What each symbol does to the units:
state | le te ki bu di fi
RM | NF ZQ BC TB PM LL
DG | FB ZD MG TJ NT HS
DZ | RH BC Q726 SD ZQ Q678
MZ | HD CR PC HS DG ZL
Q622 | DD Q726 SZ Q83 BC RR
NZ | RJ RT HT MF SF LP
JM | PM LL Q678 RH ZT DQ
NF | NJ MQ RM CQ TD GM
BR | QN HP NC MM JQ RF
DQ | TB DD Q797 JM RH BC
JZ | FQ GN GR RP MC CN
SN | MR GS LF JL NL MB
SJ | BH MR QP NG BP NL
FG | HT NG NM HR CJ QJ
MF | FC BN HF SF MH NZ
QT | Q797 SZ FQ FP Q726 DM
GR | JZ PG PF DL CP GG
BB | GZ NC HD BD HP GB
LJ | HS MD RJ MG NB PC
PQ | NB PC SF HJ CR FC
QQ | BP NL GS QJ FG ZR
NC | BR FB ZF JD HC NT
TR | HG BF GP JH SB HQ
GP | TR GZ PH FR QN HP
TQ | ZL MH BN PC LJ FL
DM | Q176 QS CM QT FP QR
HJ | FZ LJ MH CR QG PQ
MD | QG PQ FL ZL MZ HH
SM | QL CQ ZT TL ZH LM
MM | FF GP JD JQ BF BR
FL | MD SF RT TQ PC TM
LG | HL FQ TH QS SZ MC
CP | MC CN HG TH RZ DL
SR | CF SM GM NJ PN PB
TH | LG JZ DH RZ TG CP
HD | BB ZF MZ DT FB ZD
SD | ZT DQ Q325 ZQ TP DZ
QL | CZ PN SM FS RC ZZ
SF | PQ GT MP MH HH MF
BT | JL HB ZZ CZ QP LF
ZZ | BT NJ LM QL FS TD
NL | ZM NM CZ SJ NG JL
TB | CQ TP DQ PM LM RM
RF | FR BD NT BR MM PH
RC | ZR BT ZH GS GH FS
HS | DT QG LJ DG TJ MZ
CM | DM RZ CN FQ RG ZP
BF | GG QN GZ PF SG JQ
MH | HJ RJ QC HH MD SF
GG | CN SB BF GR DL GF
CQ | PN PB TB TD ZZ NF
LH | Q726 DM MC HL RR RG
ZM | DR FG NL BH CC PR
PF | GR FF RQ SG HG BF
JQ | GF FR HC BF PF MM
ZD | GB FZ ZL HD DT QG
HG | CP GG TR DH CD SG
NJ | HB TL NF PN LF SR
DL | RP FH SG CP TH GR
ZT | SM TB SD MQ PB RH
MC | LH CM CP LG QS RP
BN | TQ QC SQ GT RJ RT
QP | SJ SN FS ZR QQ CZ
GF | FH JH JQ GG GR FF
JH | DH PF FR SB PG TR
MP | SF LP CJ QC TM HF
FC | MG TQ MF PQ HJ RJ
TG | SZ MC GN QR DM RZ
Q176 | BC RR DM Q797 Q678 DN
HR | HF BP MR CJ DR FG
GT | PC TM LP RJ FC BN
GZ | BF BR BB RQ HQ HC
SQ | BN DR BP LP NZ CC
Q83 | LL Q325 DN BC DQ Q622
MB | NM RC PN SN JL HB
RQ | PF MM BD HQ TR GZ
Q270 | ZQ Q678 RR DD LL Q325
DR | QC HT ZM ZS RT CJ
SG | DL GF HQ HG DH PF
CZ | NL MB QL QP ZR BT
ZP | QR TH FH CM FQ GN
CF | GS QL SR HB MB ZH
MR | HR QQ SN PR ZM NM
FF | PG TR MM GF GG QN
MG | DG ZL FC NB FZ LJ
JL | PR GH BT NL SJ SN
GM | SR ZT LL NF CQ TP
CD | RZ DL SB GN ZP DH
RH | LM RM DZ ZT MQ JM
QG | DS NB MD ZD HD CR
TP | PB RH DD GM NF ZQ
SB | CD SG QN PG FH JH
RG | FP QR RP LH HL FQ
LF | SN CF TD BT CZ PN
ZR | NG JL RC QQ QJ QP
LL | GM SD Q83 RM TB DD
ZH | RC ZZ PB CF HB TL
PB | ZH LM TP SR NJ MQ
HF | MF SQ HR MP QC HT
FQ | QT TG JZ RG LH CM
RT | FL MP CC BN GT ZS
FR | JH RQ RF QN FF GP
NB | TJ MZ PQ FZ ZF MG
PH | GP BB TJ RF BR FB
Q726 | DZ Q176 LH Q325 Q270 FP
TD | LF SR PM ZZ QL CQ
HT | NZ CC FG HF MP CG
ZS | TM HF BH RT BN DR
ZQ | MQ JM Q270 TP GM SD
ZL | ZD HJ TQ MZ HS MD
FZ | NT HS HJ ZF DS NB
BD | RQ JD DT HP GP BB
NT | RF DT FZ NC JD TJ
HQ | SG JQ HP TR JH RQ
TJ | PH HD NB NT NC DG
Q325 | SD Q797 HL Q270 DD Q726
HL | Q325 QT LG RR Q622 LH
CG | LP BH QJ HT HF BP
GS | QQ CZ CF GH NM RC
RJ | LJ FL NZ FC PQ GT
RP | RG ZP DL MC LG JZ
HP | HQ HC FB GP FR BD
NM | FG ZR MB MR PR GH
PM | TD GM JM LM SM TB
MQ | TL PM ZQ PB SR ZT
PC | MZ HH GT LJ MG TQ
DS | JD TJ QG GB BB ZF
QS | RR RG RZ SZ DN LG
PG | GN HG FF FH CN SB
CJ | MP CG PR DR ZS HR
NG | CC PR ZR BP CG SJ
PR | CJ QJ JL ZM BH MR
FS | QP LF TL RC GS QL
Q797 | DQ Q622 QT Q678 DZ Q176
LM | ZZ NF RH SM TL PM
FP | Q678 DN RG Q726 Q325 QT
QN | SB HQ BR FF GF FR
HH | CR FC TM MD ZL MH
GH | QJ QP HB NM MR GS
BP | SQ ZM QQ CG HT NG
HC | JQ RF GB GZ RQ JD
Q678 | JM Q83 FP DZ SD Q797
HB | GH FS NJ MB SN CF
GB | HC NT ZD BB BD DS
QJ | CG SJ GH FG HR QQ
SZ | Q622 LH TG DN Q176 QS
FB | HP GB DG PH RF DT
DT | BD DS HS FB PH HD
CR | ZF MG HH QG ZD HJ
TM | HH MF ZS FL TQ QC
RZ | QS RP CD TG QR TH
ZF | NC DG CR DS GB FZ
RR | Q270 FP QS Q622 Q83 HL
GN | TG CP PG ZP CM CD
LP | GT ZS CG NZ MF SQ
CC | RT CJ NG SQ LP BH
FH | ZP DH GF CN JZ PG
DD | TP DZ Q622 LL RM Q270
PN | MB ZH CQ LF BT NJ
DH | TH GR JH CD GN HG
QR | DN LG ZP DM QT TG
BC | RM Q270 Q176 DQ JM Q83
QC | MH NZ DR TM FL MP
BH | ZS HR SJ CC SQ ZM
JD | MM PH DS HC GZ NC
TL | FS TD MQ ZH CF SM
DN | Q83 HL QR Q176 Q797 SZ
CN | CM CD GG JZ RP FH

The rows follow the links: the fewer symbols apart two units are, the more alike their rows tend to be.

Each row is also shifted at random along 7 hidden directions that mean nothing.

Each row, then its unit:
228,54,35,-20,31,9,31,14,-47,-95,26,72,-3,175,-54,-58,138,-57,-22,-41,-118,-15,-13,-75,27,-30,-76; unit QR
-62,-59,-22,3,-26,10,-33,-30,47,-28,13,5,-23,-197,52,24,-52,137,-128,52,72,109,5,24,-35,20,93; unit QC
113,-9,10,26,-83,17,-17,71,-7,-132,-55,40,115,122,-5,55,87,9,18,12,-114,3,22,45,-27,-8,-5; unit SJ
-65,-49,48,-47,30,-22,-50,-59,28,-115,46,-4,15,100,32,-14,113,-39,23,42,-106,-44,4,-17,-55,-59,19; unit BD
76,-15,28,60,-64,20,-25,12,10,32,-79,22,58,75,18,-6,14,-14,80,6,-6,-51,-26,39,-16,32,-45; unit ZM
49,22,13,-43,64,-33,14,-107,-9,-76,113,-16,-106,-134,-36,10,79,85,-35,-2,-1,-12,72,7,-26,-76,122; unit CD
-45,40,91,-87,15,-38,30,-110,-45,-160,26,6,113,-33,-58,-20,126,-109,54,-30,-10,-102,54,-17,19,-71,72; unit RG
158,-24,1,50,-51,19,-20,-72,24,-12,-39,-80,9,71,20,-47,15,86,5,23,-54,-35,-4,38,-23,28,-8; unit HR
-120,-3,19,12,-79,-6,-8,-29,-7,-109,-45,-32,114,-1,-16,47,80,28,58,9,-51,-69,61,82,-26,-17,74; unit NM
72,56,32,21,58,7,27,-31,-30,35,64,67,-143,-73,-48,-25,0,32,10,-40,79,3,4,-30,-1,-38,-5; unit CM
-21,-13,11,-97,53,-58,-10,35,-9,14,14,100,88,66,18,11,176,-173,-1,-4,-108,-43,-22,-57,41,-4,6; unit SB
46,-66,29,-29,-42,2,-46,10,35,0,-67,88,136,-113,69,-18,29,-82,-35,35,82,-1,-64,-27,4,46,12; unit TM
70,27,38,-109,-44,-43,66,-95,-40,-42,-89,-184,283,25,-35,-28,-96,-202,83,-35,25,-95,39,12,105,33,26; unit ZT
-87,34,6,-16,71,-26,31,-15,-18,134,47,41,-95,-65,-19,9,-41,-24,5,-32,52,28,3,-18,36,0,12; unit TH
101,-10,-40,-30,-60,-11,24,22,-7,93,-111,42,175,-47,28,-31,66,-59,-101,-13,-20,14,-48,-18,101,124,1; unit GH
-180,-47,39,35,-34,6,-64,8,30,-65,11,198,-26,-92,38,47,190,110,-69,41,-46,51,-1,30,-71,-14,81; unit BN
104,65,40,11,-11,-8,43,-61,-49,27,-25,63,24,-40,-59,-41,129,-19,39,-56,10,-93,11,3,45,10,18; unit ZQ
-191,58,-5,-25,-4,-17,46,105,-54,-23,1,92,52,-1,-60,96,32,-58,9,-47,-32,42,48,13,42,-19,23; unit Q678
-38,-39,75,23,27,8,-60,86,23,123,-36,163,4,39,55,-5,-33,-187,141,8,115,-44,-100,-48,-29,-1,-115; unit BB
-186,34,75,-11,-78,0,19,45,-47,-127,-58,150,166,-70,-47,77,86,-61,27,-30,20,12,41,36,14,-16,58; unit PN
127,11,-37,-12,64,-2,-1,39,-3,-67,88,-61,-108,126,-21,13,1,16,10,3,-88,0,25,-26,-35,-69,-32; unit HG
-159,-75,-93,-24,22,-33,-36,-59,63,69,29,-117,-49,54,77,-11,58,120,-124,65,-170,42,2,19,-7,51,57; unit LJ
-34,-56,-40,19,-30,16,-32,-11,45,-22,-27,-141,18,193,52,-30,-65,51,-27,50,-122,30,-18,12,-25,29,-56; unit NZ
55,-48,12,47,-41,45,-58,50,34,-136,6,18,-15,-2,30,23,-25,65,9,46,32,21,-9,15,-93,-46,-14; unit GT
-50,27,29,-78,-46,-40,50,63,-49,52,-96,198,232,22,-10,39,144,-146,-113,-45,-110,99,-20,-30,137,101,20; unit CQ
48,-40,62,18,33,-1,-64,-66,32,-69,74,131,-110,-58,30,-13,176,81,-20,39,-24,-14,-6,-9,-90,-61,54; unit FB
37,-69,-21,-37,34,-23,-38,39,48,164,-17,70,13,-34,89,2,-40,-73,-65,36,18,79,-75,-41,26,70,-20; unit TJ
-145,17,14,-114,52,-66,53,-94,-22,123,-24,-117,124,49,-4,-50,-64,-196,35,-32,-12,-49,-6,-39,115,48,-5; unit MC
-5,41,-24,-43,-9,-36,64,-60,-34,81,-42,-35,85,98,-26,-34,81,-11,-85,-38,-154,24,16,-2,111,83,16; unit GM
-136,-20,95,31,37,3,-63,-62,19,-41,43,72,-80,16,11,-38,110,-44,155,17,45,-147,-22,-7,-95,-87,-19; unit HP
-124,-54,29,-55,-61,-46,-12,-140,27,17,-79,-109,194,-45,47,-10,15,-46,16,33,-26,-58,22,59,32,57,95; unit BH
230,-12,-5,-21,41,18,-30,105,2,-138,54,57,-27,134,3,-3,71,-65,-4,14,-67,-3,-31,-74,-46,-69,-79; unit BF
-68,-58,-9,10,28,-7,-47,12,50,80,15,-55,-58,20,59,25,-125,-11,54,45,37,18,-20,14,-45,-6,-21; unit HD
206,-13,-20,-59,76,-29,-5,-110,13,25,63,6,-64,-103,19,-101,169,8,-89,5,-11,-76,-30,-72,19,3,46; unit JH
92,-14,-71,14,-52,5,12,54,8,85,-75,-26,72,57,27,2,-17,30,-88,4,-76,63,-25,13,56,99,-25; unit QQ
105,58,44,-39,-20,9,45,64,-59,-100,-38,-10,144,-15,-66,13,-77,-190,127,-54,127,-87,12,-24,34,-45,-46; unit Q797
199,-58,-2,-19,35,-9,-48,-25,45,10,48,117,-72,-106,61,-13,108,77,-140,46,-21,84,-35,-38,-27,12,53; unit DS
35,49,-62,13,15,-15,73,-61,-24,254,-46,-20,-43,44,-13,-87,17,60,-128,-50,-82,56,-37,-25,133,142,-33; unit MQ
94,27,3,-43,61,-30,21,-115,-14,-78,80,-140,-61,154,-37,-46,73,16,25,-7,-147,-73,52,-10,-8,-61,15; unit CP
-198,67,-93,42,43,13,62,60,-30,78,55,-107,-168,100,-59,23,-126,110,-31,-40,-56,75,39,8,28,0,-48; unit Q726
170,23,18,-58,59,-36,10,-10,-25,-30,56,134,-17,72,-18,-12,233,-34,-77,-19,-158,12,1,-57,29,-17,20; unit CN
22,-17,-16,-69,60,-32,-12,-128,15,-172,115,-147,-56,-38,-9,-25,90,67,-28,34,-67,-75,69,-3,-52,-94,104; unit PF
143,-7,-92,-56,96,-36,26,-110,22,135,58,-212,-99,43,23,-109,-44,16,-70,5,-52,-44,-21,-55,57,40,-15; unit GG

Complete each set of four: the symbols that take the first to the second take the third to the fourth, perhaps in another order.
Answer with the unit's name.
41,-27,-67,75,-40,43,-10,2,39,-27,18,-183,-108,5,16,43,-242,214,-49,44,19,125,45,75,-59,0,12
: -118,-45,-42,55,-18,19,-29,46,42,151,-33,62,-65,-3,65,8,-53,98,-101,31,-15,130,-53,8,2,85,-28
:: -71,65,7,0,2,3,46,93,-53,22,-3,112,8,-124,-59,55,-28,-57,26,-56,116,17,15,-9,38,-13,5
: SD

42,-48,-46,-60,57,-10,-15,29,37,40,36,-21,-22,-25,55,-18,-76,-34,-109,33,13,91,-47,-69,19,23,-21
: -26,-27,-58,-36,64,-7,-14,30,26,-14,72,-72,-82,46,24,-2,-52,11,-55,27,-40,44,-7,-43,-17,-25,-21
:: -132,56,-20,-5,-9,-19,54,56,-46,51,-28,-26,46,137,-50,48,-18,-53,44,-46,-94,9,35,25,59,19,-28
: ZT

34,-60,-28,19,16,-2,-50,-53,54,30,24,-89,-71,-9,55,-24,-16,65,13,51,-1,-41,-11,20,-56,-5,17
: 97,-69,-7,-51,30,-20,-35,-44,50,65,-7,-100,38,28,75,-40,-104,-81,2,45,20,-1,-45,-31,4,28,-25
:: 129,17,53,-120,26,-46,25,-22,-37,-152,31,26,140,77,-33,18,109,-143,-16,-15,-111,1,39,-43,40,-47,37
: DM

33,-72,32,-45,-17,-9,-55,128,34,-4,-53,24,158,1,66,84,-165,-219,118,41,113,10,-39,-4,-26,-12,-46
: -116,-67,-48,0,14,-21,-44,-103,61,58,6,-192,-35,67,65,-49,-16,51,28,57,-67,-85,-5,32,-35,18,15
:: 58,-64,-19,-6,-7,-1,-49,-54,49,-24,24,61,-32,-227,60,-13,97,114,-123,52,55,24,-17,0,-41,12,105
: TM

-129,18,22,-42,56,-41,4,61,-20,36,45,112,-19,20,-16,72,62,-92,40,-20,-39,15,19,-10,9,-37,16
: -176,24,-34,-51,61,-38,34,19,-16,3,65,-115,-43,199,-29,56,-76,-21,2,-9,-160,71,59,4,25,-30,-11
:: 7,36,5,37,67,6,-5,108,-19,32,100,217,-198,-120,-32,88,51,66,-20,-22,57,86,14,-11,-44,-66,24
: JZ

-47,-3,-53,-89,72,-50,34,3,1,114,30,-123,11,4,13,21,-142,-101,-10,-5,6,34,10,-26,65,21,4
: 82,27,-9,-35,72,-27,32,-91,-10,61,56,-98,-81,24,-22,-52,-22,-7,7,-20,-16,-36,13,-26,29,-11,2
:: -158,79,-54,78,44,29,43,136,-43,114,47,122,-203,67,-59,35,-3,90,-38,-58,-34,96,-6,-21,18,3,-80
: Q325

-9,40,-1,-46,-38,-21,53,9,-45,-108,-14,-20,115,106,-50,55,45,7,-71,-26,-160,82,71,25,56,6,44
: 28,67,66,78,-53,43,24,-43,-44,-133,-12,-19,-22,62,-82,-17,13,67,106,-38,16,-75,46,45,-42,-61,-21
:: -143,53,9,-33,-18,-21,51,89,-52,28,-44,20,119,-16,-50,84,-85,-138,84,-50,56,0,35,21,61,1,-1
: TP

303,52,67,48,-73,64,30,25,-43,-75,-101,-23,123,36,-51,-75,-116,-122,135,-49,164,-103,-42,-23,17,-1,-126
: -27,14,-74,8,-51,21,47,-67,1,-46,-32,-294,43,4,-22,-32,-204,94,-20,2,27,-5,50,48,26,28,13
:: 236,-66,21,-30,-17,3,-61,53,34,-58,-21,99,88,-83,60,16,49,-79,-10,44,58,-6,-46,-27,-35,-6,9
: ZF

-5,-33,102,41,-65,18,-56,-83,21,-118,-19,106,37,-167,16,12,96,60,55,31,96,-56,17,57,-86,-44,91
: 97,-49,-19,42,-27,31,-37,12,40,20,-35,1,-11,83,55,-49,-3,53,-60,36,-43,39,-60,-17,-20,47,-61
:: -74,57,-28,-23,9,3,56,28,-41,-97,57,-48,-31,-165,-71,69,-112,55,-35,-31,101,61,81,18,10,-55,76
: BC

165,64,-6,44,-9,22,58,-33,-34,99,-21,5,-59,-105,-47,-41,-72,67,-29,-51,106,24,-3,1,53,44,-8
: -47,42,14,-33,-26,-25,59,-102,-34,17,-49,-131,109,63,-42,-33,-25,-44,37,-36,-47,-54,41,29,73,35,20
:: -22,11,-22,51,-84,35,-7,207,-23,-116,-50,117,78,143,-21,124,34,18,-5,-3,-113,94,23,43,-26,-9,-42
: ZR

39,-74,-46,-23,3,-7,-38,94,50,167,-47,74,46,-176,95,27,-111,-75,-64,37,145,77,-81,-31,26,82,-7
: -88,-50,-33,-92,55,-35,-13,-144,40,-129,97,-221,-24,-47,26,-29,-34,62,-70,55,-44,-10,56,-5,-33,-55,104
:: 305,-7,-38,-48,73,-11,0,61,3,107,27,158,-44,-101,33,-53,105,-68,-129,-10,35,36,-86,-114,54,45,-32
: QT

0,5,-20,-64,68,-41,17,38,-8,117,25,38,-2,-19,11,19,-11,-113,-9,-14,8,19,-19,-43,54,18,-6
: 84,-35,-84,-73,72,-16,3,31,29,70,42,-73,-32,-31,47,-30,-94,-38,-121,22,13,74,-44,-80,42,34,-23
:: -23,42,-72,130,-24,50,27,-55,-3,104,-18,-127,-169,101,-28,-95,-12,208,-11,-22,-50,-50,-11,34,-3,50,-68
: TD

29,-75,55,-119,17,-56,-44,-81,33,-47,-26,-27,188,122,69,-48,114,-193,16,44,-118,-71,-36,-47,21,11,5
: 33,-58,45,-46,28,-17,-45,-110,45,-57,50,-39,-10,-174,45,-12,-35,7,1,49,109,-20,10,0,-54,-46,90
:: 99,56,48,-20,-53,7,36,42,-57,-256,21,43,91,-19,-87,106,31,20,8,-27,-32,48,106,48,-21,-87,79
: TP

-200,-81,-5,-108,43,-66,-27,-78,53,126,5,-8,71,-148,90,12,-29,-71,-90,49,23,67,-21,-17,43,60,96
: 186,-44,-77,-59,64,-1,-8,-1,36,-4,50,-117,-46,86,48,-67,-61,5,-133,36,-70,68,-44,-85,18,21,-53
:: -19,-13,53,4,-92,4,-14,49,-7,-57,-86,65,179,-162,1,82,-48,-86,98,1,150,-37,20,63,-12,-4,56
: CC

-157,56,-18,-2,6,-31,59,-73,-36,105,-23,-116,12,90,-48,-28,10,-19,65,-46,-71,-87,37,32,66,33,0
: 99,22,-22,-30,-46,2,52,-43,-24,24,-80,-47,137,19,-10,-75,17,-25,-97,-27,-36,12,-25,-27,100,94,-16
:: -46,-56,29,11,-42,18,-63,-10,35,-177,3,-42,48,26,30,21,26,18,61,56,-11,-57,16,34,-95,-64,23
: DS

